(in the rows, 128 means zero)
Each row of numbers stands for one element and depends on some of the facts below. Use the named rows to name the rest.

Some elements and their rows:
ribruk: [ 54 124 133 115 117 126 162 146 137 127 139 137 145 139 154 141  91 155
 132 123 122 131 108 162  99  79 171 159]
latike: [148 143 123 143 122 116 118 120 123 118 154 139 134 120  98 107 115  98
 109 122 137 144 125 118 129 154 131 108]
takloma: [197 138  95 142 114 128 137 127 126 114  78  97  76 137 142 173 163 147
 165 184 116 104 130 134 139 109  64 153]
brorir: [ 70 119 121  98 133 133 141 173 112 144 182 126 169 120 144 136  86 133
 121  98 141 136 115 138 114 104 129 169]
sedeper: [161 127 124 157 109 138 132 118 149 118 123 148 111 126 101 106 136 107
 108 124 125 136 125 112 139 143 159 129]
brari: [156 131 127 162 107 143 129 120 148 115 117 151 115 130  99 107 135 106
 105 118 124 138 123 113 141 148 161 126]
kises: [148 137 136 145 132 130 116  90 139 124 105 142 113 129 118 114 142 127
 123 144 114 129 143 137 127 151 140  98]
drukloski: [ 97  99 124  96 101 114 140 154  92 168 149 142 161 125 111 113 128 154
 141  87 139 127 113 119 147 121 159 150]
dragrostur: [168 123 118 134 122 148 103 130 115 141 127 136 138 100  97  97 143  98
 118 100 127 131 139  92 162 180 130 124]
vofek: [ 91 115 159 119 134 127 133 143 155 114 138 118 130 149 146 127 137 136
 126 115 134 136 128 120 123 108 144 132]
dregra: [181 128  83 156  95 122 137  98 134 101  96 101  59 151 111 180 150 153
 190 183 131  78 122 156 117 106  59 159]
stanagrum: [ 55 162  66 130 194 145  39 170  92 190 157 140 177 177 200 133  99 188
 168  89 142 158 173  85 137 134 176 143]
stire: [ 96 123 119 100 138 119 123 130  94 150 134 133 154 116 137 123  98 135
 130 113 138 126 131 145 125 127 134 123]
brasenek: [ 74 113 119  97 130 133 141 170 103 149 165 125 168 111 135 136  91 141
 129  93 141 125 112 132 118 104 139 162]
toplugul: [183  95 110 138 143 153  87  84 134 153 136 180 121 107  78 121 142 118
  94  47 165 111 152  87 144 143  94 123]
braklus: [111 140 154 146 164 146 115 112 151 108 106 116 130 119 122 127 135 130
 119 120 103 109 144 133 108 138 150  95]
dibra: [180 138  97 158 107 112 134 107 123 112  87 104  69 150 122 183 139 159
 157 185 108 103 113 139 134  99  85 142]
gifin: [156 139 119 148 116 115 116 126 121 120 156 135 134 118  87 109 109  95
 106 120 137 145 121 110 135 154 127 111]
kloven: [ 84 141 147  72 128 132 245 198 163  88 120 177 214  87 144  76 154 122
 147  78 163 122 143 175  57  84 125 138]

There are 4 kinds of fact about the elements: χ, ω, ψ, σ.
χ 339 <- flubrur, pugal, steklo, fugru, flizuk, naplobrak, voro, truplekle
χ 482 <- vasti, gribe, kugi, skogru, brivon, fazan, vidor, stanagrum, vatom, nugrus, stire, plisis
χ 1 <- sizo, sotun, tokek, reploram, rurok, siskadrom
χ 419 <- gifin, klinim, brasenek, stadrarom, pizi, dedum, pudil, sovel, stumoste, ratril
χ 114 <- bragralo, brunik, pasu, kloven, drakatrar
χ 60 <- grosto, sokam, plalor, vatim, brifla, grutrefus, busko, nostes, geka, plafek, vasker, voplisem, bado, latike
χ 175 <- braklon, tiklo, pemem, ribruk, dokom, dubrumom, vofek, dresoskun, fadril, gragragri, nagas, grezom, plepu, traplafek, betur
χ 253 <- bokel, steri, sedeper, rotru, brari, zagezin, fafi, diveskam
χ 315 <- tonostis, plaplepla, pestem, pobrizum, brorir, trevu, legrik, dupli, poskoskar, vazo, truzeske
χ 730 <- dropor, drukloski, fimul, zegra, delin, dragrostur, dretrul, tistaski, stugestal, sabreplol, toplugul
χ 607 <- vozam, mubruklur
χ 281 <- grozur, latram, skofem, brekivis, digrus, peko
flubrur ω datak
vasti ω skostos
sizo ω drekom
klinim ω dibra
grosto ω pemem
brunik ω zesti
tiklo ω pudil
veklor ω fimul
tonostis ω fimul
steri ω suklak
vatim ω fadril
rotru ω suklak
mufu ω nostes
stadrarom ω ribruk
dokom ω meklol
pasu ω grenoru
vozam ω fimul
stolegem ω gulel
pobrizum ω betur
skofem ω mifum
fazan ω sovel
dedum ω plepu
gabri ω ragrigek
dragrostur ω sovel
dobodes ω grutrefus
plafek ω vebil
mazistak ω dibra
voplisem ω pluzim
stanagrum ω betur
neflik ω dresoskun
stumoste ω drekom
vazo ω dregra
plisis ω skamu
toplugul ω braklon
betur ω bezas
ψ gulel <- flubrur, gifin, dubrumom, kugi, nostes
ψ datak <- vasti, pasu, geka, fugru, dretrul, vazo
ψ vebil <- sizo, braklon, bokel, mufu, pizi, fazan, kloven, tistaski, bado
ψ dibra <- klinim, sotun, vatim, vidor, delin, trevu, mazistak, klori, grezom
ψ lizor <- bragralo, breflun, grosto, reploram, brekivis, sovel, diveskam, truplekle, plisis
ψ bezas <- brunik, rotru, skamu, stadrarom, saste, digrus, voplisem, naplobrak, stanagrum
ψ meklol <- sokam, tokek, drukloski, fadril, drakatrar, stire
ψ ragrigek <- tiklo, skogru, skofem, zagezin
ψ brozuk <- veklor, tonostis, stolegem, skeskem, steklo, siskadrom, plepu
ψ rogak <- brasenek, latram, pobrizum
ψ flatres <- gribe, pemem, brifla, braklus, dedum, fafi, legrik
ψ grenoru <- dropor, gragragri, vatom
ψ zepok <- plaplepla, sibril, mubruklur, flizuk, nugrus, latike, betur
ψ pluzim <- steri, plalor, ribruk, neflik
ψ takloma <- sedeper, brorir, roklum
ψ klopla <- dokom, kises, fimul
ψ zesti <- vozam, grutrefus, rurok, pugal, gabri, lepan, dupli, sabreplol
ψ grisas <- grozur, dobodes, poskoskar, voro
ψ stigrufas <- pestem, dresoskun, stugestal
ψ zolo <- brari, brivon, dragrostur, pudil, traplafek
ψ drekom <- busko
ψ dregra <- zegra
ψ mubri <- vofek
ψ papan <- plafek, ratril
ψ zekla <- vasker
ψ travir <- stumoste, peko, toplugul, truzeske
ψ gaskar <- nagas
σ 325 <- flubrur, vatim, skofem, delin, lepan, legrik, neflik, sabreplol
σ 972 <- vasti, drukloski, dedum, mubruklur, dresoskun, digrus, dretrul, pudil, dupli, truplekle, traplafek
σ 35 <- sizo, brasenek, bokel, plalor, ribruk, skamu, stadrarom, reploram, pizi, fimul, zegra, rurok, brorir, kloven, pugal, vidor, dobodes, vasker, fadril, stanagrum, klori, voro, truzeske
σ 174 <- gifin, klinim, bragralo, breflun, grosto, brunik, veklor, gribe, dropor, plaplepla, pemem, sotun, tokek, sedeper, mufu, dokom, pasu, vozam, grozur, kises, dubrumom, kugi, brari, grutrefus, latram, pobrizum, brivon, fazan, skeskem, zagezin, geka, brekivis, dragrostur, fafi, siskadrom, fugru, flizuk, trevu, naplobrak, tistaski, poskoskar, stumoste, diveskam, bado, vazo, stugestal, grezom, latike, plisis, toplugul, betur
σ 765 <- braklon, sokam, tiklo, pestem, skogru, braklus, mazistak, nagas, nugrus
σ 208 <- tonostis, gabri, steklo, sovel, stire
σ 678 <- steri, rotru, brifla, saste, stolegem, busko, nostes, vofek, sibril, plafek, voplisem, gragragri, drakatrar, ratril, vatom, peko, plepu, roklum

Rows to name:
No name comes twice in this set of rows, the named rows included.
[ 83 151  94 174 166 155  45 170 149 156 153 143 144 200 167 115 147 174
 154  77 128 164 159  47 157 130 204 153]  rotru
[135 188  77 199 163 156  35 129 158 142 160 161 123 196 170 104 130 138
 139 126 139 190 173  69 139 167 183 119]  brunik
[ 55 110 129  89 153 126 112 137  92 164 144 124 163 121 152 137  87 152
 130 105 132 122 125 146 121 117 156 131]  vidor
[ 53 107 141 103 144 149 127 123 123 163 124 134 147 130 166 136 112 165
 135 111 116 127 133 158 114 109 174 141]  klori
[105 149 140  47 151 133 226 228 143 104 154 160 245  67 156  62 150  95
 129  66 176 146 148 147  69  99  89 142]  sizo
[192 161 104 135 101  89 220 134 139  58  49 152 128 118 101 141 170 150
 173 162 127  84 137 149  96  72  36 127]  vebil
[ 80 134 165 135 124 103 150 144 149 108 138 120 134 157 128 131 119 140
 120 126 116 136 107 140 111  96 176 118]  plepu
[116 140 146 150 154 148 117 131 165  96 127 113 122 127 125 135 121 108
 106 124 117 122 134 117 112 124 139 114]  nagas
[106 115 125  95 135 150 117 159 120 152 175 139 162 105 163 107 109 107
 115 104 149 152 134 112 135 149 114 160]  tonostis
[ 58 161  62 146 168 148  46 193 100 182 181 146 185 171 189 128  90 181
 159  81 136 171 157  69 147 134 176 169]  stadrarom
[ 68 153  71 154 142 120  63 149 117 177 150 168 144 215 178 126 117 199
 167 100 150 170 153  93 150 110 213 143]  digrus
[107 122 159 133 177 173  87 115 152 126 109 119 130 114 146 120 138 118
 112 113  97 122 161 106 131 160 146 103]  mazistak
[176 188  49 195 125 110  89 119 124 126  96 113  78 205 140 189 140 194
 188 182 114 123 139 114 135  93 111 145]  bezas
[ 86 113 148 103 149  99 115 140 109 131 142 107 150 132 123 128 123 137
 137 106 140 119 127 122 129 121 126 106]  vatom

Now the same elements, written a new way:
Some elements and their rows:
stolegem: [114 118 149 160 134 143 142 135 132 101 118 123 114 120 132 113 156 138
 110 148 117 148 115 129 115 130 139 125 141 107 112 153 101 135 131 130
 133  98 149 115 143 142 149 138 134 164 128 113]
stanagrum: [104 107 139 133 190 124 130 106 115  69 143 157 175  95 187  98 182 137
 126 129 135  97 131 137 143 132 167 122  80  98 165 129 145 128 139 111
 147 125 155 108 139  85 121 146 133 119 150 103]
dedum: [136 125 144 135 137 156 163 127 129 113 128 142 139 115 161 112 139 125
 104 156 129 144 116 124 103 126 104 149 144  54  90 146  93 126 119 129
 123  77 158 132 154 158 110 145 134 181 101  93]
voro: [ 84 118 148 119 165 125 126  98 120  76 108 130 113 122 151 106 147 147
 127 119 128 131 121 148 135 111 162 104  89 155 131 129 107 158 127 135
 120 125 140 109 119 107 132 162 130 118 124 139]
mubruklur: [114 127 146 161 141 146 149 150 138 119 118 122 115 114 119 108 151 142
 109 131 110 137 125 115 112 118 118 146 148  93  96 157  95 155 125 101
 116  99 128 118 141 140 133 130 149 186 122 136]
steklo: [143 142 159 142 130 108 142  90 131  73 109 138 112 141  88 109 152 134
 128 124 119 145 140 141 104 125 127 133 141 134 121 162  89 140 143 136
 110 153 135 127 153 139 141 122 150 120 145 124]
flizuk: [147 131 155 158 123 111 134  99 124  83 110 141 111 150  83 123 150 140
 133 118 108 153 145 135  97 131 124 132 138 124 122 169  84 131 137 145
 112 153 127 128 152 160 145 107 166 133 145 117]
vidor: [ 83 123 143 140 117 127  90  58 128  87  55 120 145 144 151 123 154 180
  68 112 170 108 134 191 104 106 149  85  68  75 121 132 141 168  97 131
 106  83 185 100 126 106 127 181 117 126 143 123]
plisis: [158 112 161 133 135 124 145 137 111  64 169 157 123 115 126 113 175 115
 136 141 128 165 110 123 110 104 108 164 133 127 134 145  64  82 180 134
 139 171 122 138 167 188 131  97 156 135 146  94]
diveskam: [136 122 162 167 142 100 115 170 132  92 185 130 118 106  96 105 174 128
  98 123 129 168 104  94 133 102 104 156 165 164 137 144  79  94 187 107
 137 149 103 129 166 183 150  70 142 151 173 113]
vebil: [134 166 127 136 194 125 145  95 122 124 139 117  97 138  89 124  59 116
 138 123  41 121  95 120 200 148 139 115 163 173  93  79 119 176  81 167
 138  90 147 164  94 115 133 208 113 129 103 138]
braklus: [126 157 152 130 138 110 127 101 143  82 124 131 130 121 114  94 145 127
  98 131 140 132 119 133 121 125 117 129 146 135 113 143 102 147 146 120
 113 115 147 129 152 122 122 142 118 113 141 125]
ribruk: [ 78 128 138 111 171 138 129 114 122  89 103 131 117 117 148 101 147 150
 134 100 123 113 128 143 132  97 136 121  80 139 112 128  99 182 119 104
 106 125 122 117 111 100 106 165 145 133 113 166]
truplekle: [123  98 162 131 161 146 174 146 115  65 157 134  96 107 136 105 192 134
 154 133 119 159 108 125 124  81 150 160 126 134 140 131  81 107 169 118
 135 168 114 113 150 169 168 106 160 164 138 118]
gragragri: [113 116 146 148 146 153 160 132 122  98 101 128 104 123 116 112 157 143
 140 122  97 130 137 135 110 110 138 141 118 102 104 157  89 163 122 109
 116 135 125 114 129 128 136 142 165 172 116 146]
rurok: [ 78 113 160 138 174  81 111  95 135  98 136 112 114 118 158 102 132 150
  77 130 151 164 111 120 148 119 165  87 125 180 145 126 126 139 126 146
 121  86 151 101 135 118 155 133  89 135 145 115]
skogru: [135 154 153 115 139 115 139  80 133  68 116 140 130 131 119  99 145 126
 117 133 138 133 122 146 118 123 122 129 135 127 118 137 100 141 143 136
 113 126 154 132 150 127 124 149 125 105 135 117]
brifla: [108 141 142 159 133 152 130 142 141 106 125 119 121 124 126 110 160 142
 108 136 119 140 103 122 123 127 129 127 150 100 110 139 109 136 131 123
 132  78 145 118 145 149 146 136 136 160 132 113]
legrik: [100  91 148 199 141 127 115 152 121 136 129 121 104 139 118 140 142 164
 108 116  94 172 131 101 113 131 135 115 133 110 123 163  95 124 109 142
 129  97 117 112 135 184 159  93 167 205 135 111]

Rows to name:
No name comes twice in this set of rows, the named rows included.
[154 141 137 173 166 115 143 110 127  95 125 162 163 130  87 108 167 139
 156  98  82  94 177 112 110 154 121 155 132  74 137 181 119 150 126  95
 116 160 110 131 150 112 119  94 197 151 154 127]  betur
[139 128 152 184  80 117 102  82 131 106  46 129 136 156  64 137 155 174
  80  98 128 110 177 175  63 116 104 126 104  48  96 188 101 173 108 107
  90 139 146 119 144 136 123 130 172 157 157 140]  grezom
[157 129 151 166  52 108 110  74 134 122  55 141 176 147 128 135 134 145
  35 134 147 111 150 168  92 123  68 115 125  15  73 182 120 128 101 120
 102  84 163 134 188 177  93 146 143 163 126  83]  klinim
[126 167 146 135 132 119 114 116 149  86 128 128 137 119 113  92 149 126
  92 135 141 127 106 131 127 130 107 129 154 130 109 139 106 145 152 115
 121  98 150 133 153 124 117 146 114 108 146 123]  sokam
[157 123 151 203 159  83 127 119 134 111 147 146 161 118  92 112 151 131
 103 127  92 122 164  97 123 171 131 138 161 101 146 185 126 124 134 114
 134 135 132 125 162 118 138  86 153 159 171 101]  pobrizum
[126 137 158 157  63  89 102  69 148  95  42 117 155 134 113 115 155 148
  31 134 156 100 140 184 120 118 114  90 121  87  95 174 140 156 122 104
 106 104 166 110 177 120 128 167 115 122 149 117]  mazistak
[148 150 152 134 128 117 138  87 131  75 118 143 125 141 103 109 148 128
 122 130 127 145 129 140 105 128 115 136 147 113 116 150  93 129 140 141
 114 131 147 134 157 151 132 129 141 117 139 106]  stire
[ 81 118 147 118 164 124 128  99 122  74 106 130 113 123 154 104 152 147
 129 119 131 134 123 147 131 113 161 102  88 154 132 132 107 159 126 134
 119 123 140 107 121 105 132 159 130 117 124 140]  pugal
[129 145 137 126 148 158 160 113 131 114 131 137 136 130 152 109 138 140
 117 131 133 140 112 120 110 110  98 152 148  54  92 125 103 134 110 125
 109  68 147 136 151 171 115 137 143 184 104 101]  pudil
[148 127 154 151 128 128 120 173 125  84 180 145 132 103 118 107 176 113
 110 141 128 157  95 107 120 110  92 165 151 130 124 145  68  85 189 114
 147 143 118 141 170 186 125  94 145 139 156  99]  grosto
[102 101 138 227  75 151  68 132 128 139  68 114 138 155 111 160 161 191
  57 120 126 134 135 155  82 137 126  95 105  28 110 168 122 133  90 138
 130  60 166 107 137 177 150 128 161 195 155  96]  vatim

Now the same elements, written a new way:
Named rows:
bado: [160 105 122 139 188  75 132 148 136 123 105 190 124 127 128  72  85 125
 120 159  79 183 111 112 142 119]
breflun: [117 135 112 166 120 160 121 110 102  89 177 159 110 148 138 149 104 120
 134 121 183 200 134 156 120 155]
grezom: [ 82 161  63  74 184 138 197 112 152 151 157 151 131 117 120 152 175 118
 137  93 127 118 150  58 170 130]
poskoskar: [116 120  98 133 149 124 151 137 105 112 148 171 143 135 148 116 118 112
 145 134 135 157 122 118 124 123]
vazo: [104 113 112 141 143  99 146 143  89 143 133 170 156 134 129 163 122 122
 137 140 131 163 127 130 118 128]
diveskam: [ 92 147 134 146  93 144 154 104  99  86 177 141 125 152 125 141 139 115
 129 116 186 203 126 156 163 155]
pasu: [129 109 151 129 162 100 125 135 123 136 129 167 132 125  98 159  95 135
 110 100 105 188 130 148 152 171]
fugru: [138 120 113 133 167 128 131 130 125 111 143 173 120 129 129 117  97 123
 129 113 122 171 129 124 134 148]
brivon: [106 104  93 125 140 125 161 147 105 111 154 166 165 134 156 109 105 102
 149 145 124 162 117 124 128 109]
dragrostur: [111 144 147 174 161 104 161 125 147 118 112 167 146 154  93 179 163 147
  85 116 137 137 127 140 167 183]
sizo: [140 110 165 120 117   4 113 182  80 159  51 142 180 147 105 105  64 125
 114 174  90 134 116 139 118 112]
rurok: [124 123 136 110 108 114 138 160  95 108 115 120 172 152 131  95  63 117
 121 137 128 110 128 133 123 122]
klori: [130 156  84  82 168 147 142 145 127 142 119 130 142 132 122 140  90 134
 127  92 129  54 163  70 102 138]
traplafek: [ 97 194 144  97  96 147 111 140 195 126 104  96 113 107 107 149 138 116
 124 189 140  91 135 115 173 103]
mubri: [167  69 122 147 118 179  97  83 178 141 157  75  87  94 168 111 212 134
 153  92  94  96 108 155  98 115]
drekom: [162  70 114 138 112 138  82  86 171 161 154  74  87  92 162 125 216 121
 166  86  96 108 112 162  97 120]
vebil: [208  61 148 160 144 101  87 103 181 150  93 106  84  96 156  56 200 143
 142 137  49 103  86 137 104  94]
zolo: [165  71 121 147 118 179  97  83 178 138 155  78  87  95 167 112 208 134
 154  90  95  97 110 153  98 115]
papan: [168  71 122 147 119 180  97  83 175 141 157  75  87  94 166 110 211 134
 154  91  96  96 108 154 100 116]

Which element is each row?
No name comes twice in this set of rows, the named rows included.
[163 157 151 141 120  53 133 156  76 119  52 151 144 162 125  65 107 136
 120 173 137  92 117  93 100 108]  pizi
[132 163 129 131 102 109 138 142  72 114 100 128 146 163 132 111 115 129
 131 138 172  84 134 107  97 125]  brasenek
[136 150 133 113 104  55 120 115 185 138  60 114 113 147  88  84 126 142
 120 186  85 116 121  94 156  85]  braklon
[126 122 112 114  81 126 109 125 150 113 108 115 142 146 126 116  92 129
 153 152 111  91 129 122 105 100]  pestem
[ 92 149 129 111  79  89 119 106 168 161  95  90 131 144  79 172 135 149
 123 155 115 115 142 120 147 103]  tiklo
[ 90 140 153 109  77 133  93 183 145 135  97 114 172 104 126 180  90 109
 141 204 115  86 123 151 125  94]  vasti
[148 153 164 118 128  49 142 148 114 128  60 131 137 154 100  62 103 136
  97 164 114 121 118 100 152 113]  bokel
[ 96 150  88 110 158  96 170 140  77 157 122 184 169 129 129 203 177 120
 162  88 144  84 143  82 100 157]  klinim

